Below are the code and all the weights of a small trained network. Each question names an input and a target symbol and asks about switching units off, where a switched-off unit gives its printed mean instead of its output.

import numpy as np


def w(rows, s, z=0):
    codes = np.array(rows[::2]) - 128.0
    scale = np.full(codes.shape[1], s)
    scale[-1] = z or s
    return codes * scale


def f(y):
    return np.maximum(y, 0)


def softmax(a):
    e = np.exp(a - a.max(-1, keepdims=True))
    return e / e.sum(-1, keepdims=True)


def log_softmax(a):
    a = a - a.max(-1, keepdims=True)
    return a - np.log(np.exp(a).sum(-1, keepdims=True))


def net(x, mask):
    ids = ['γδεζηξπσψω'.index(c) for c in x.split()]
    T = len(ids)
    res = E[ids] + P[:T]
    u = 0
    for l in range(3):
        q, k, v = (res @ M[l].T for M in (Q, K, V))
        z = softmax(np.where(np.tri(T) > 0, q @ k.T / 4**0.5, -1e9)) @ v
        res = res + np.where(mask[u], z, O[l][:, -1]) @ O[l][:, :-1]
        u += 1
        y = f(res @ A[l][:, :-1].T + A[l][:, -1])
        res = res + np.where(mask[u : u + 4], y, B[l][:, -1]) @ B[l][:, :-1]
        u += 4
    return log_softmax(res[-1] @ U[:, :-1].T + U[:, -1])


Q, K, V, O, A, B = {}, {}, {}, {}, {}, {}
E = w([
[153,183,211,159,79,122,25],'γ',
[128,94,88,143,26,161,110],'δ',
[141,125,165,126,152,94,104],'ε',
[143,100,153,108,157,94,105],'ζ',
[92,159,124,122,128,78,154],'η',
[102,109,152,212,141,121,140],'ξ',
[133,75,137,96,135,95,125],'π',
[252,139,60,166,113,14,133],'σ',
[154,24,133,99,127,112,126],'ψ',
[81,204,123,124,145,73,153],'ω',
],0.014)
P = w([
[60,137,85,97,133,57,21],'0',
[147,111,228,80,98,189,191],'1',
[156,115,177,100,92,182,187],'2',
[87,129,120,115,145,100,185],'3',
[119,158,127,127,98,112,222],'4',
[150,166,157,111,66,109,212],'5',
[135,215,142,139,90,86,207],'6',
[170,229,128,179,114,101,218],'7',
[181,254,137,157,64,101,245],'8',
],0.0059)
Q[0] = w([
[25,125,74,110,97,60,165],'L0H0',
[106,186,182,185,226,95,98],'L0H0',
[142,190,163,120,102,120,3],'L0H0',
[183,143,169,94,30,89,197],'L0H0',
],0.005)
K[0] = w([
[101,119,135,196,144,214,180],'L0H0',
[79,187,186,177,136,85,40],'L0H0',
[239,130,163,133,35,1,180],'L0H0',
[235,147,95,172,184,83,153],'L0H0',
],0.0061)
V[0] = w([
[145,210,124,109,2,104,58],'L0H0',
[202,177,84,154,134,36,133],'L0H0',
[188,148,89,15,181,92,128],'L0H0',
[36,96,54,130,220,248,167],'L0H0',
],0.0053)
O[0] = w([
[120,5,81,99,210,94,145,178],'L0H0',
[140,89,158,208,216,130,104,155],'L0H0',
[89,6,181,78,79,249,117,88],'L0H0',
[142,221,132,119,117,146,1,3],'L0H0',
],0.0056,0.0048)
A[0] = w([
[83,67,246,186,152,187,119,147],'L0N0',
[106,157,77,180,41,176,2,148],'L0N1',
[170,143,78,159,120,186,89,250],'L0N2',
[81,58,61,118,63,142,195,252],'L0N3',
],0.0058,0.0019)
B[0] = w([
[76,99,179,127,151,167,202,251],'L0N0',
[122,108,166,1,195,143,177,147],'L0N1',
[111,160,164,113,164,83,125,141],'L0N2',
[90,191,177,107,210,83,138,240],'L0N3',
],0.0087,0.003)
Q[1] = w([
[81,155,175,107,66,184,3],'L1H0',
[85,2,105,194,158,153,134],'L1H0',
[123,231,143,98,121,109,72],'L1H0',
[112,128,180,92,135,131,157],'L1H0',
],0.0065)
K[1] = w([
[86,89,73,141,196,174,156],'L1H0',
[132,188,191,146,24,201,235],'L1H0',
[96,105,121,194,255,47,94],'L1H0',
[113,67,39,92,106,102,149],'L1H0',
],0.0065)
V[1] = w([
[178,89,171,76,110,181,141],'L1H0',
[201,126,101,90,126,129,255],'L1H0',
[141,143,37,98,100,76,31],'L1H0',
[2,92,123,15,95,168,112],'L1H0',
],0.0047)
O[1] = w([
[101,219,89,184,95,151,143,129],'L1H0',
[33,89,171,254,50,140,99,145],'L1H0',
[175,68,87,107,155,250,134,2],'L1H0',
[142,115,151,58,104,223,252,120],'L1H0',
],0.0068,0.0044)
A[1] = w([
[172,248,104,84,83,72,151,77],'L1N0',
[59,145,184,104,168,199,170,4],'L1N1',
[126,173,187,68,92,233,97,221],'L1N2',
[155,150,143,255,56,78,54,133],'L1N3',
],0.0049,0.0024)
B[1] = w([
[141,91,79,71,236,231,147,171],'L1N0',
[72,166,193,124,170,234,78,162],'L1N1',
[193,116,177,26,177,111,1,156],'L1N2',
[159,108,61,128,39,70,162,254],'L1N3',
],0.0074,0.0033)
Q[2] = w([
[64,190,161,116,227,254,124],'L2H0',
[137,158,177,214,128,96,217],'L2H0',
[132,178,55,60,143,195,94],'L2H0',
[55,137,179,162,86,64,216],'L2H0',
],0.0072)
K[2] = w([
[128,162,92,10,148,133,81],'L2H0',
[174,97,80,114,95,107,127],'L2H0',
[118,131,173,76,166,150,102],'L2H0',
[149,110,114,125,110,121,154],'L2H0',
],0.012)
V[2] = w([
[163,96,96,61,122,114,129],'L2H0',
[1,74,204,151,147,98,102],'L2H0',
[160,63,80,117,142,160,104],'L2H0',
[203,107,78,191,196,123,119],'L2H0',
],0.0072)
O[2] = w([
[60,145,145,71,128,204,254,115],'L2H0',
[244,108,150,150,108,131,187,254],'L2H0',
[96,82,114,63,84,153,139,53],'L2H0',
[134,156,24,47,119,176,72,170],'L2H0',
],0.006,0.0049)
A[2] = w([
[14,171,128,53,200,228,104,187],'L2N0',
[123,67,125,118,189,46,225,250],'L2N1',
[255,95,137,56,233,100,75,127],'L2N2',
[127,31,31,105,126,119,13,52],'L2N3',
],0.0062,0.0027)
B[2] = w([
[119,67,114,212,125,74,23,148],'L2N0',
[161,211,189,98,103,165,99,252],'L2N1',
[1,158,214,85,163,209,210,167],'L2N2',
[71,120,127,191,139,96,77,135],'L2N3',
],0.008,0.011)
U = w([
[118,125,116,111,70,101,158,56],'γ',
[173,80,110,156,148,165,150,122],'δ',
[234,178,172,154,2,21,97,252],'ε',
[156,119,123,147,105,158,129,61],'ζ',
[51,226,220,64,198,184,192,196],'η',
[150,70,127,148,147,107,158,60],'ξ',
[133,144,124,132,77,170,117,54],'π',
[146,153,120,130,43,176,104,84],'σ',
[24,43,157,227,199,98,54,110],'ψ',
[156,87,135,132,126,120,132,66],'ω',
],0.0052,0.0031)

Each question gives the input, a string of symbols that net reads in full, and the target symbol t.
The units are the heads (4 rows each of Q, K, V and O) and the neurons (one row each of A and B). Each row of codes is followed by its name. A weight is (code - 128) times the scale printed after its matrix; where a second scale follows, it is the last column's (O, A, B and U).
mask holds one flag per unit, layer by layer, with each layer's heads first. A switched-off unit (its flag False) gives its mean, the last column of its rows in O or B, instead of its output. The means were averaged over made-up inputs and are rounded, as every weight is.
A unit's drop is (log p(t) with every unit on - log p(t) with that unit switched off) / (log p(t) with every unit on - log p(t) with every unit switched off).
The circuit of an input: a set's keep is (log p(t) with only the set's units on - log p(t) with every unit switched off) / (log p(t) with every unit on - log p(t) with every unit switched off). Starting from the 12 units with the biggest drops (on a tie, the unit counted first), units are removed one at a time, each time the one whose removal leaves the highest keep (on an exact tie, the one counted first), for as long as the keep stays at least 0.8.
units of the circuit, in order: the units of the circuit, biggest drop first
most important unit: the unit with the biggest drop
top k neurons: the k neurons with the biggest drops, biggest first
k most important neurons of layer l: the k neurons of layer l with the biggest drops, biggest first
drop when u is switched off: that unit's drop, to one decimal
input η ε σ ε, target ψ: units of the circuit, in order : L2H0, L2N0, L1N3
input ξ ε ε ξ σ ψ, target ψ: 2 most important neurons of layer 0 : L0N0, L0N3
input ψ ε γ, target η: top 4 neurons : L1N2, L0N1, L2N2, L1N3
input ξ γ σ, target η: most important unit : L0H0
input ω π ψ ψ ψ σ ζ, target ψ: top 2 neurons : L2N0, L1N3
input η ξ δ σ ε, target ψ: top 3 neurons : L2N0, L1N3, L0N0
input ξ ξ ε ξ ψ σ γ, target ψ: units of the circuit, in order : L2H0, L0H0, L0N0, L2N0
input π ξ γ ξ δ, target η: units of the circuit, in order : L0N3, L0N1
input ε σ η, target ψ: top 4 neurons : L2N0, L1N3, L0N0, L1N1
input γ ω ψ γ σ ε ω, target ψ: units of the circuit, in order : L2H0, L2N0, L1H0
input ξ ζ ξ ξ γ, target η: top 4 neurons : L2N2, L0N1, L1N0, L1N2
input ξ σ δ, target ψ: top 3 neurons : L2N0, L0N3, L1N3
input γ γ ζ ε γ σ ξ, target ψ: top 2 neurons : L2N0, L0N0
input ξ π η σ π, target ψ: top 2 neurons : L2N0, L1N3
input ξ ξ ψ δ, target η: top 2 neurons : L0N1, L0N3
input ξ η ψ η ω ζ ξ, target ε: top 2 neurons : L1N3, L2N2
input ω ω ψ, target η: top neuron : L0N3
input δ γ ξ π σ π, target ψ: top 3 neurons : L1N3, L2N0, L0N0
input γ ξ ψ δ σ ξ, target ψ: 2 most important neurons of layer 2 : L2N0, L2N1
input ξ ξ ξ γ ξ ξ ξ σ γ, target ψ: most important neuron of layer 0 : L0N0
input ψ γ γ σ, target η: drop when L0N3 is switched off : 0.2
input γ σ η, target ψ: drop when L2N0 is switched off : 0.7
input η σ δ, target ψ: drop when L1N3 is switched off : 0.2
input η ξ ξ π η σ ψ, target ψ: drop when L1H0 is switched off : 0.3
